Below is a small trained network, with its code and all its weights. Each question gives an input and a class and asks what happens when units are switched off, that is, made to give their printed mean instead of their output.

import numpy as np


def w(rows, s, z=0):
    codes = np.array(rows[::2]) - 128.0
    scale = np.full(codes.shape[1], s)
    scale[-1] = z or s
    return codes * scale


def norm(h):
    return h / np.sqrt((h * h).mean(-1, keepdims=True) + 1e-5)


def f(y):
    return y / 2 * (1 + np.tanh(0.7978845608 * (y + 0.044715 * y**3)))


def log_softmax(a):
    a = a - a.max(-1, keepdims=True)
    return a - np.log(np.exp(a).sum(-1, keepdims=True))


def net(x, mask):
    res = np.array(x, float).reshape(1, 2) / 4 @ E
    u = 0
    for l in range(2):
        y = f(norm(res) @ A[l][:, :-1].T + A[l][:, -1])
        res = res + np.where(mask[u : u + 9], y, B[l][:, -1]) @ B[l][:, :-1]
        u += 9
    return log_softmax(norm(res)[-1] @ U[:, :-1].T + U[:, -1])


A, B = {}, {}
E = w([
[97,107,223,142,92,240,118,249],'x0',
[28,102,179,168,197,63,238,141],'x1',
],0.011)
A[0] = w([
[148,82,137,128,124,118,140,79,85],'0.n0',
[155,39,186,126,155,100,141,103,122],'0.n1',
[134,223,141,112,117,30,92,219,152],'0.n2',
[104,246,79,160,164,98,100,175,104],'0.n3',
[106,210,123,158,124,124,111,195,122],'0.n4',
[150,140,139,138,138,99,103,153,3],'0.n5',
[118,113,125,122,114,158,155,100,6],'0.n6',
[59,219,53,154,89,193,165,111,27],'0.n7',
[169,119,131,143,139,149,104,106,104],'0.n8',
],0.011,0.0068)
B[0] = w([
[152,63,176,110,118,133,123,140,133],'0.n0',
[134,196,108,129,106,133,91,168,226],'0.n1',
[129,127,132,132,135,135,125,123,173],'0.n2',
[145,94,160,113,129,128,129,127,131],'0.n3',
[162,70,146,125,139,90,131,56,252],'0.n4',
[186,118,195,162,214,34,68,250,46],'0.n5',
[160,119,183,183,144,55,57,217,44],'0.n6',
[171,111,167,163,162,107,99,168,46],'0.n7',
[83,187,135,157,142,96,140,185,188],'0.n8',
],0.021,0.002)
A[1] = w([
[144,120,138,50,147,157,139,175,5],'1.n0',
[87,135,169,163,165,70,158,184,104],'1.n1',
[113,137,115,146,107,123,126,94,160],'1.n2',
[113,135,115,120,127,156,135,168,154],'1.n3',
[139,77,226,139,119,171,110,199,65],'1.n4',
[111,144,155,145,156,72,144,146,101],'1.n5',
[129,102,131,101,125,145,146,128,159],'1.n6',
[181,122,116,163,165,5,93,105,79],'1.n7',
[204,160,117,143,124,121,33,182,55],'1.n8',
],0.026,0.0029)
B[1] = w([
[118,143,130,165,141,114,126,131,149],'1.n0',
[62,202,126,141,5,190,112,178,197],'1.n1',
[131,105,175,171,149,131,113,176,210],'1.n2',
[161,105,122,145,150,92,108,113,179],'1.n3',
[211,45,113,63,255,59,157,40,249],'1.n4',
[150,185,86,132,24,176,48,153,159],'1.n5',
[134,169,108,160,147,97,102,162,182],'1.n6',
[182,47,150,71,227,109,161,84,177],'1.n7',
[8,206,140,156,12,161,155,195,177],'1.n8',
],0.014,0.013)
U = w([
[194,55,98,42,219,96,169,67,252],'0',
[66,196,81,80,6,185,143,161,143],'1',
[150,112,147,235,203,111,98,204,8],'2',
],0.014,0.0022)

Each question gives the input, the list of numbers given to net, and the class t.
The units are the neurons (one row each of A and B). Each row of codes is followed by its name. A weight is (code - 128) times the scale printed after its matrix; where a second scale follows, it is the last column's (A, B and U).
mask holds one flag per neuron, layer by layer. A switched-off neuron (its flag False) gives its mean, the last column of its row in B, instead of its output. The means were averaged over made-up inputs and are rounded, as every weight is.
A unit's drop is (log p(t) with every unit on - log p(t) with that unit switched off) / (log p(t) with every unit on - log p(t) with every unit switched off).
The circuit of an input: a set's keep is (log p(t) with only the set's units on - log p(t) with every unit switched off) / (log p(t) with every unit on - log p(t) with every unit switched off). Starting from the 12 units with the biggest drops (on a tie, the unit counted first), units are removed one at a time, each time the one whose removal leaves the highest keep (on an exact tie, the one counted first), for as long as the keep stays at least 0.8.
circuit, biggest first: the units of the circuit, biggest drop first
unit that matters most: the unit with the biggest drop
k most important neurons: the k neurons with the biggest drops, biggest first
drop when u is switched off: that unit's drop, to one decimal
input [6,5], class 0: unit that matters most => 1.n4
input [0,-3], class 2: 4 most important neurons => 0.n1; 1.n4; 1.n1; 1.n8
input [3,2], class 2: circuit, biggest first => 0.n0; 1.n4; 0.n3; 1.n8
input [6,-6], class 0: 2 most important neurons => 1.n4; 0.n1
input [2,3], class 2: circuit, biggest first => 1.n4; 1.n8
input [1,-2], class 2: 2 most important neurons => 1.n4; 1.n1
input [3,1], class 2: 2 most important neurons => 1.n4; 0.n0
input [-2,-2], class 2: 4 most important neurons => 1.n2; 1.n4; 1.n1; 1.n8
input [3,-2], class 2: 2 most important neurons => 1.n4; 0.n0
input [5,6], class 1: 2 most important neurons => 1.n1; 0.n0
input [7,-5], class 0: drop when 1.n4 is switched off => 2.2
input [-1,-4], class 1: drop when 1.n4 is switched off => 0.4
input [6,8], class 1: drop when 1.n1 is switched off => 3.2
